Below is a small trained network, with its code and all its weights. Each question gives an input and a class and asks what happens when units are switched off, that is, made to give their printed mean instead of their output.

import numpy as np


def w(rows, s, z=0):
    codes = np.array(rows[::2]) - 128.0
    scale = np.full(codes.shape[1], s)
    scale[-1] = z or s
    return codes * scale


def norm(h):
    return h / np.sqrt((h * h).mean(-1, keepdims=True) + 1e-5)


def f(y):
    return y / 2 * (1 + np.tanh(0.7978845608 * (y + 0.044715 * y**3)))


def log_softmax(a):
    a = a - a.max(-1, keepdims=True)
    return a - np.log(np.exp(a).sum(-1, keepdims=True))


def net(x, mask):
    res = np.array(x, float).reshape(1, 4) / 4 @ E
    u = 0
    for l in range(2):
        y = f(norm(res) @ A[l][:, :-1].T + A[l][:, -1])
        res = res + np.where(mask[u : u + 4], y, B[l][:, -1]) @ B[l][:, :-1]
        u += 4
    return log_softmax(norm(res)[-1] @ U[:, :-1].T + U[:, -1])


A, B = {}, {}
E = w([
[194,78,154,58,67,98,155,213,23,68],'x0',
[34,82,101,104,142,117,253,221,179,137],'x1',
[126,225,133,129,178,221,144,202,51,160],'x2',
[172,169,151,41,196,73,210,48,114,182],'x3',
],0.0004)
A[0] = w([
[67,88,158,227,34,202,50,209,156,78,2],'0.n0',
[99,233,152,100,210,252,132,204,48,156,91],'0.n1',
[175,178,227,18,199,65,235,45,124,196,84],'0.n2',
[108,13,170,91,67,45,108,39,211,88,59],'0.n3',
],0.0016,0.00047)
B[0] = w([
[136,190,31,34,249,85,107,112,64,144,186],'0.n0',
[217,115,87,216,103,27,130,133,198,142,189],'0.n1',
[87,139,30,124,166,149,33,188,84,85,254],'0.n2',
[221,227,87,224,159,122,150,222,120,171,225],'0.n3',
],0.002,0.00097)
A[1] = w([
[196,67,158,43,43,115,144,211,6,107,143],'1.n0',
[205,222,180,133,124,153,31,71,78,85,254],'1.n1',
[58,179,103,188,169,178,114,83,193,216,253],'1.n2',
[35,121,120,100,161,104,246,214,185,97,147],'1.n3',
],0.0015,0.00059)
B[1] = w([
[46,197,186,143,196,146,152,61,253,102,203],'1.n0',
[74,25,157,116,64,162,170,128,112,208,248],'1.n1',
[120,132,228,51,119,113,191,166,124,25,232],'1.n2',
[192,80,196,153,42,186,2,2,41,215,176],'1.n3',
],0.0016,0.0012)
U = w([
[85,154,7,47,212,123,49,153,45,117,171],'0',
[255,165,105,246,101,55,174,192,169,163,149],'1',
[113,21,204,121,24,204,95,43,70,222,146],'2',
[43,185,228,83,170,141,199,95,218,36,143],'3',
[130,113,75,106,90,146,200,137,109,86,4],'4',
],0.0048,0.0027)

Each question gives the input, the list of numbers given to net, and the class t.
The units are the neurons (one row each of A and B). Each row of codes is followed by its name. A weight is (code - 128) times the scale printed after its matrix; where a second scale follows, it is the last column's (A, B and U).
mask holds one flag per neuron, layer by layer. A switched-off neuron (its flag False) gives its mean, the last column of its row in B, instead of its output. The means were averaged over made-up inputs and are rounded, as every weight is.
A unit's drop is (log p(t) with every unit on - log p(t) with that unit switched off) / (log p(t) with every unit on - log p(t) with every unit switched off).
The circuit of an input: a set's keep is (log p(t) with only the set's units on - log p(t) with every unit switched off) / (log p(t) with every unit on - log p(t) with every unit switched off). Starting from all 8 units, units are removed one at a time, each time the one whose removal leaves the highest keep (on an exact tie, the one counted first), for as long as the keep stays at least 0.8.
circuit, biggest first: the units of the circuit, biggest drop first
k most important neurons: the k neurons with the biggest drops, biggest first
k most important neurons of layer l: the k neurons of layer l with the biggest drops, biggest first
input [-3,5,-4,-1], class 2: 4 most important neurons	(1.n3; 0.n1; 0.n2; 1.n0)
input [-8,-2,1,1], class 3: circuit, biggest first	(1.n2)
input [5,4,-2,-3], class 3: 3 most important neurons of layer 0	(0.n2; 0.n1; 0.n0)
input [-7,-4,-3,5], class 3: 4 most important neurons	(1.n2; 0.n0; 1.n3; 0.n1)
input [8,-5,2,-1], class 3: 3 most important neurons	(1.n0; 1.n3; 0.n3)
input [-7,6,7,-2], class 1: 2 most important neurons	(0.n1; 1.n0)
input [8,4,5,-6], class 3: 3 most important neurons of layer 1	(1.n0; 1.n1; 1.n3)
input [-5,-2,-5,8], class 0: 2 most important neurons	(0.n2; 1.n0)
input [8,6,-5,-7], class 3: 4 most important neurons	(1.n0; 0.n2; 0.n1; 1.n1)
input [4,-3,-4,-4], class 0: 3 most important neurons of layer 0	(0.n0; 0.n1; 0.n3)
input [-6,5,-6,-2], class 1: 3 most important neurons	(0.n3; 1.n0; 1.n1)
input [7,-5,8,-5], class 1: 3 most important neurons of layer 0	(0.n1; 0.n2; 0.n0)
input [5,2,7,-1], class 1: 2 most important neurons	(0.n1; 1.n2)
input [-2,5,-8,-6], class 1: 2 most important neurons of layer 0	(0.n3; 0.n2)
input [-1,4,2,-3], class 2: 2 most important neurons	(1.n3; 0.n2)
input [6,-4,-5,6], class 0: 3 most important neurons of layer 0	(0.n2; 0.n1; 0.n3)
input [6,3,-2,-5], class 3: most important neuron	(1.n0)
input [-3,-4,-5,6], class 0: 4 most important neurons	(0.n2; 0.n1; 1.n3; 1.n0)
input [-2,8,-5,-6], class 2: 2 most important neurons	(1.n3; 0.n2)
input [2,5,3,2], class 2: 3 most important neurons	(1.n3; 0.n3; 0.n0)
input [4,-5,-6,-6], class 0: 3 most important neurons	(0.n0; 0.n1; 1.n3)
input [-1,8,-7,-2], class 2: 2 most important neurons	(1.n3; 0.n1)
input [0,6,7,-4], class 1: circuit, biggest first	(0.n1)
input [-1,4,0,2], class 2: 2 most important neurons of layer 0	(0.n0; 0.n3)
input [2,7,-3,5], class 2: 2 most important neurons of layer 0	(0.n0; 0.n1)
input [-3,-2,-1,1], class 4: 2 most important neurons of layer 1	(1.n0; 1.n3)
input [8,-1,-7,7], class 3: most important neuron of layer 0	(0.n1)
input [0,7,5,4], class 2: 2 most important neurons of layer 0	(0.n3; 0.n0)
input [7,3,-2,-7], class 0: 3 most important neurons of layer 1	(1.n2; 1.n3; 1.n1)
input [0,2,-6,7], class 0: 2 most important neurons of layer 0	(0.n2; 0.n1)
